Below is a small trained network, with its code and all its weights. Each question gives an input and a class and asks what happens when units are switched off, that is, made to give their printed mean instead of their output.

import numpy as np


def w(rows, s, z=0):
    codes = np.array(rows[::2]) - 128.0
    scale = np.full(codes.shape[1], s)
    scale[-1] = z or s
    return codes * scale


def f(y):
    return np.maximum(y, 0)


def log_softmax(a):
    a = a - a.max(-1, keepdims=True)
    return a - np.log(np.exp(a).sum(-1, keepdims=True))


def net(x, mask):
    res = np.array(x, float).reshape(1, 4) / 4 @ E
    y = f(res @ A[0][:, :-1].T + A[0][:, -1])
    res = res + np.where(mask, y, B[0][:, -1]) @ B[0][:, :-1]
    return log_softmax(res[-1] @ U[:, :-1].T + U[:, -1])


A, B = {}, {}
E = w([
[186,252,105,127,100,149,189,167,133],'x0',
[228,117,109,123,46,143,99,75,65],'x1',
[197,86,114,173,170,123,226,203,179],'x2',
[156,154,224,162,108,216,56,89,253],'x3',
],0.011)
A[0] = w([
[81,94,62,125,169,55,105,96,39,119],'N0',
[145,207,142,151,53,145,52,136,146,192],'N1',
[30,154,146,121,213,99,134,159,114,254],'N2',
[63,239,164,123,108,182,116,133,183,205],'N3',
[157,152,23,111,169,75,223,147,107,216],'N4',
[118,160,153,107,8,131,108,73,157,162],'N5',
[114,143,168,186,212,134,117,221,235,202],'N6',
[174,229,156,134,57,167,105,68,88,127],'N7',
[176,46,179,80,76,164,140,161,106,228],'N8',
[86,99,107,109,162,93,138,213,51,129],'N9',
[105,148,185,82,117,165,52,2,218,160],'N10',
[158,100,121,197,156,126,227,158,201,208],'N11',
[114,117,212,139,89,170,44,73,200,217],'N12',
[103,129,43,109,125,100,63,35,90,249],'N13',
],0.0095,0.0044)
B[0] = w([
[35,135,96,59,62,106,27,35,123,206],'N0',
[240,161,198,68,147,194,136,181,123,195],'N1',
[19,239,119,63,98,105,226,77,102,220],'N2',
[86,209,217,62,176,216,233,211,182,213],'N3',
[56,101,2,117,125,88,199,148,72,227],'N4',
[240,114,156,68,93,216,117,171,87,186],'N5',
[126,213,129,220,215,142,200,115,148,251],'N6',
[220,89,105,40,46,178,128,218,91,200],'N7',
[186,77,38,198,125,73,32,85,153,174],'N8',
[14,169,99,105,86,92,185,114,39,197],'N9',
[162,129,174,202,92,244,127,67,198,233],'N10',
[177,170,27,189,250,98,176,166,153,234],'N11',
[220,154,206,214,138,193,52,80,198,238],'N12',
[136,53,136,22,53,110,52,127,151,205],'N13',
],0.0078,0.017)
U = w([
[115,250,218,220,188,175,148,184,214,14],'0',
[165,159,5,229,208,59,169,254,134,98],'1',
[35,132,66,39,139,40,111,128,57,254],'2',
[211,186,154,34,66,158,113,235,128,55],'3',
[207,66,178,201,78,153,11,73,179,226],'4',
],0.008,0.0042)

Each question gives the input, the list of numbers given to net, and the class t.
The units are the neurons (one row each of A and B). Each row of codes is followed by its name. A weight is (code - 128) times the scale printed after its matrix; where a second scale follows, it is the last column's (A, B and U).
mask holds one flag per neuron, in row order. A switched-off neuron (its flag False) gives its mean, the last column of its row in B, instead of its output. The means were averaged over made-up inputs and are rounded, as every weight is.
A unit's drop is (log p(t) with every unit on - log p(t) with that unit switched off) / (log p(t) with every unit on - log p(t) with every unit switched off).
The circuit of an input: a set's keep is (log p(t) with only the set's units on - log p(t) with every unit switched off) / (log p(t) with every unit on - log p(t) with every unit switched off). Starting from the 12 units with the biggest drops (on a tie, the unit counted first), units are removed one at a time, each time the one whose removal leaves the highest keep (on an exact tie, the one counted first), for as long as the keep stays at least 0.8.
circuit, biggest first: the units of the circuit, biggest drop first
k most important neurons: the k neurons with the biggest drops, biggest first
drop of u: that unit's drop, to one decimal
input [5,8,-1,8], class 3: circuit, biggest first => N7
input [8,-3,-1,-4], class 2: 2 most important neurons => N6, N12
input [2,-8,6,-8], class 2: 2 most important neurons => N9, N2
input [1,5,5,7], class 4: 2 most important neurons => N8, N2
input [-3,4,2,-1], class 4: 2 most important neurons => N2, N4
input [-2,3,-5,4], class 4: 2 most important neurons => N12, N10
input [-4,6,2,-1], class 4: 2 most important neurons => N2, N4
input [4,-6,-2,-2], class 2: 3 most important neurons => N12, N10, N2
input [-2,6,4,0], class 4: 4 most important neurons => N6, N4, N2, N11
input [7,-8,-1,-4], class 2: 3 most important neurons => N2, N9, N12
input [-1,5,4,-2], class 1: 3 most important neurons => N2, N0, N13
input [-6,6,7,-4], class 2: 2 most important neurons => N0, N6
input [-7,1,7,3], class 1: 2 most important neurons => N11, N3
input [2,-5,7,3], class 1: circuit, biggest first => N11
input [8,-3,3,1], class 1: drop of N11 => 0.1
input [6,7,3,8], class 3: drop of N7 => 1.2
input [0,-3,-7,0], class 3: drop of N3 => 0.1
